Below is a small trained network, with its code and all its weights. Each question gives an input and a class and asks what happens when units are switched off, that is, made to give their printed mean instead of their output.

import numpy as np


def w(rows, s, z=0):
    codes = np.array(rows[::2]) - 128.0
    scale = np.full(codes.shape[1], s)
    scale[-1] = z or s
    return codes * scale


def norm(h):
    return h / np.sqrt((h * h).mean(-1, keepdims=True) + 1e-5)


def f(y):
    return y / 2 * (1 + np.tanh(0.7978845608 * (y + 0.044715 * y**3)))


def log_softmax(a):
    a = a - a.max(-1, keepdims=True)
    return a - np.log(np.exp(a).sum(-1, keepdims=True))


def net(x, mask):
    res = np.array(x, float).reshape(1, 3) / 4 @ E
    u = 0
    for l in range(2):
        y = f(norm(res) @ A[l][:, :-1].T + A[l][:, -1])
        res = res + np.where(mask[u : u + 12], y, B[l][:, -1]) @ B[l][:, :-1]
        u += 12
    return log_softmax(norm(res)[-1] @ U[:, :-1].T + U[:, -1])


A, B = {}, {}
E = w([
[121,250,151,182,136,73,147,153,111,147],'x0',
[100,110,74,121,55,180,135,204,51,58],'x1',
[172,125,98,175,107,116,127,136,185,105],'x2',
],0.011)
A[0] = w([
[156,88,108,146,107,129,136,128,180,114,48],'0.n0',
[152,65,109,135,103,124,133,132,183,101,96],'0.n1',
[130,58,139,98,180,122,125,81,159,144,113],'0.n2',
[129,117,101,139,85,130,125,178,93,82,17],'0.n3',
[97,147,128,87,115,142,124,159,3,118,70],'0.n4',
[148,88,123,103,121,121,170,131,107,121,20],'0.n5',
[118,180,152,110,150,119,140,118,88,146,175],'0.n6',
[94,32,137,74,124,141,115,131,59,137,39],'0.n7',
[116,75,158,77,191,126,125,73,132,164,4],'0.n8',
[148,92,105,150,95,131,116,150,130,102,149],'0.n9',
[132,126,118,139,138,152,122,132,162,120,93],'0.n10',
[130,46,113,115,95,136,130,130,138,106,111],'0.n11',
],0.015,0.0028)
B[0] = w([
[62,54,134,154,158,71,78,129,168,136,181],'0.n0',
[63,42,163,188,143,99,80,153,77,151,206],'0.n1',
[178,82,145,114,7,36,202,66,101,121,233],'0.n2',
[159,149,136,125,72,251,190,116,152,216,221],'0.n3',
[38,68,170,108,103,15,137,195,61,86,248],'0.n4',
[167,95,138,110,164,172,124,170,102,121,148],'0.n5',
[64,164,166,189,175,85,115,173,108,162,204],'0.n6',
[183,206,114,120,227,142,149,96,27,73,246],'0.n7',
[125,73,151,91,72,243,128,90,225,235,229],'0.n8',
[163,137,27,173,98,130,155,146,202,75,196],'0.n9',
[96,109,132,133,133,113,113,114,155,113,139],'0.n10',
[127,222,60,127,204,173,73,135,104,108,221],'0.n11',
],0.016,0.011)
A[1] = w([
[134,120,126,110,195,150,120,100,120,86,86],'1.n0',
[189,66,190,37,103,127,155,14,207,170,80],'1.n1',
[180,159,146,77,64,168,207,121,182,127,53],'1.n2',
[92,100,198,87,92,135,63,158,103,91,2],'1.n3',
[116,155,126,78,137,201,124,165,111,88,18],'1.n4',
[130,92,97,118,105,157,125,138,99,78,60],'1.n5',
[177,195,93,59,188,176,95,142,109,36,59],'1.n6',
[132,135,146,160,151,75,123,98,158,136,111],'1.n7',
[156,217,166,120,250,110,110,89,173,145,51],'1.n8',
[171,85,179,103,136,136,110,166,181,94,52],'1.n9',
[157,124,101,151,140,195,89,84,122,145,30],'1.n10',
[138,130,122,114,117,137,146,114,135,137,83],'1.n11',
],0.016,0.0027)
B[1] = w([
[145,131,68,168,75,103,182,156,89,153,153],'1.n0',
[105,90,227,159,109,250,117,56,59,192,255],'1.n1',
[162,156,105,106,35,91,145,127,166,124,183],'1.n2',
[102,151,175,125,169,114,147,145,170,130,151],'1.n3',
[173,100,66,173,136,76,109,68,87,156,159],'1.n4',
[184,148,169,51,191,106,164,70,205,118,159],'1.n5',
[189,76,80,57,164,124,167,79,109,92,189],'1.n6',
[164,133,122,112,96,106,95,86,112,105,170],'1.n7',
[193,203,110,118,129,144,58,131,142,92,178],'1.n8',
[136,98,130,128,106,152,102,113,107,87,127],'1.n9',
[101,124,193,55,153,158,149,156,117,113,159],'1.n10',
[137,129,80,189,109,115,124,155,78,222,134],'1.n11',
],0.02,0.015)
U = w([
[37,139,200,126,156,40,175,220,60,118,175],'0',
[97,124,173,78,155,105,114,126,199,177,2],'1',
[105,17,93,186,143,33,41,114,192,90,99],'2',
[113,85,62,174,167,243,109,186,243,136,66],'3',
[207,79,40,71,218,145,198,94,47,85,188],'4',
[148,65,229,136,82,217,116,16,89,222,161],'5',
[191,233,152,156,148,97,21,116,140,115,159],'6',
[169,167,73,133,10,146,210,183,196,152,105],'7',
],0.011,0.0045)

Each question gives the input, the list of numbers given to net, and the class t.
The units are the neurons (one row each of A and B). Each row of codes is followed by its name. A weight is (code - 128) times the scale printed after its matrix; where a second scale follows, it is the last column's (A, B and U).
mask holds one flag per neuron, layer by layer. A switched-off neuron (its flag False) gives its mean, the last column of its row in B, instead of its output. The means were averaged over made-up inputs and are rounded, as every weight is.
A unit's drop is (log p(t) with every unit on - log p(t) with that unit switched off) / (log p(t) with every unit on - log p(t) with every unit switched off).
The circuit of an input: a set's keep is (log p(t) with only the set's units on - log p(t) with every unit switched off) / (log p(t) with every unit on - log p(t) with every unit switched off). Starting from the 12 units with the biggest drops (on a tie, the unit counted first), units are removed one at a time, each time the one whose removal leaves the highest keep (on an exact tie, the one counted first), for as long as the keep stays at least 0.8.
units of the circuit, in order: the units of the circuit, biggest drop first
k most important neurons: the k neurons with the biggest drops, biggest first
top k neurons in layer l: the k neurons of layer l with the biggest drops, biggest first
drop when u is switched off: that unit's drop, to one decimal
input [1,2,-5], class 0: units of the circuit, in order => [0.n4]
input [-7,0,5], class 2: units of the circuit, in order => [0.n0; 1.n1]
input [3,-4,-2], class 6: top 2 neurons in layer 1 => [1.n8; 1.n1]
input [5,2,2], class 0: units of the circuit, in order => [0.n8; 1.n1; 0.n7]
input [3,-2,8], class 2: top 3 neurons in layer 0 => [0.n8; 0.n7; 0.n11]
input [0,6,7], class 3: 2 most important neurons => [0.n2; 0.n1]
input [6,5,2], class 7: 2 most important neurons => [0.n3; 0.n1]
input [7,8,2], class 7: 2 most important neurons => [0.n3; 0.n1]
input [1,-3,6], class 2: 2 most important neurons => [0.n8; 0.n3]
input [-8,-1,4], class 4: 4 most important neurons => [0.n11; 1.n1; 0.n7; 0.n4]
input [-8,0,-3], class 4: 2 most important neurons => [0.n7; 0.n11]
input [7,0,8], class 6: 2 most important neurons => [0.n4; 0.n2]
input [1,4,5], class 7: 2 most important neurons => [0.n3; 1.n1]
input [3,2,6], class 7: 2 most important neurons => [0.n8; 1.n1]
input [6,-2,1], class 6: most important neuron => [0.n4]
input [1,-1,3], class 2: top 2 neurons in layer 0 => [0.n8; 0.n2]
input [3,3,0], class 0: drop when 0.n4 is switched off => 0.8
input [7,7,4], class 7: drop when 0.n3 is switched off => 0.6
input [0,4,-4], class 0: drop when 0.n0 is switched off => -0.1
input [5,-3,-2], class 6: most important neuron => [0.n4]
input [7,0,-2], class 0: drop when 0.n7 is switched off => 0.2
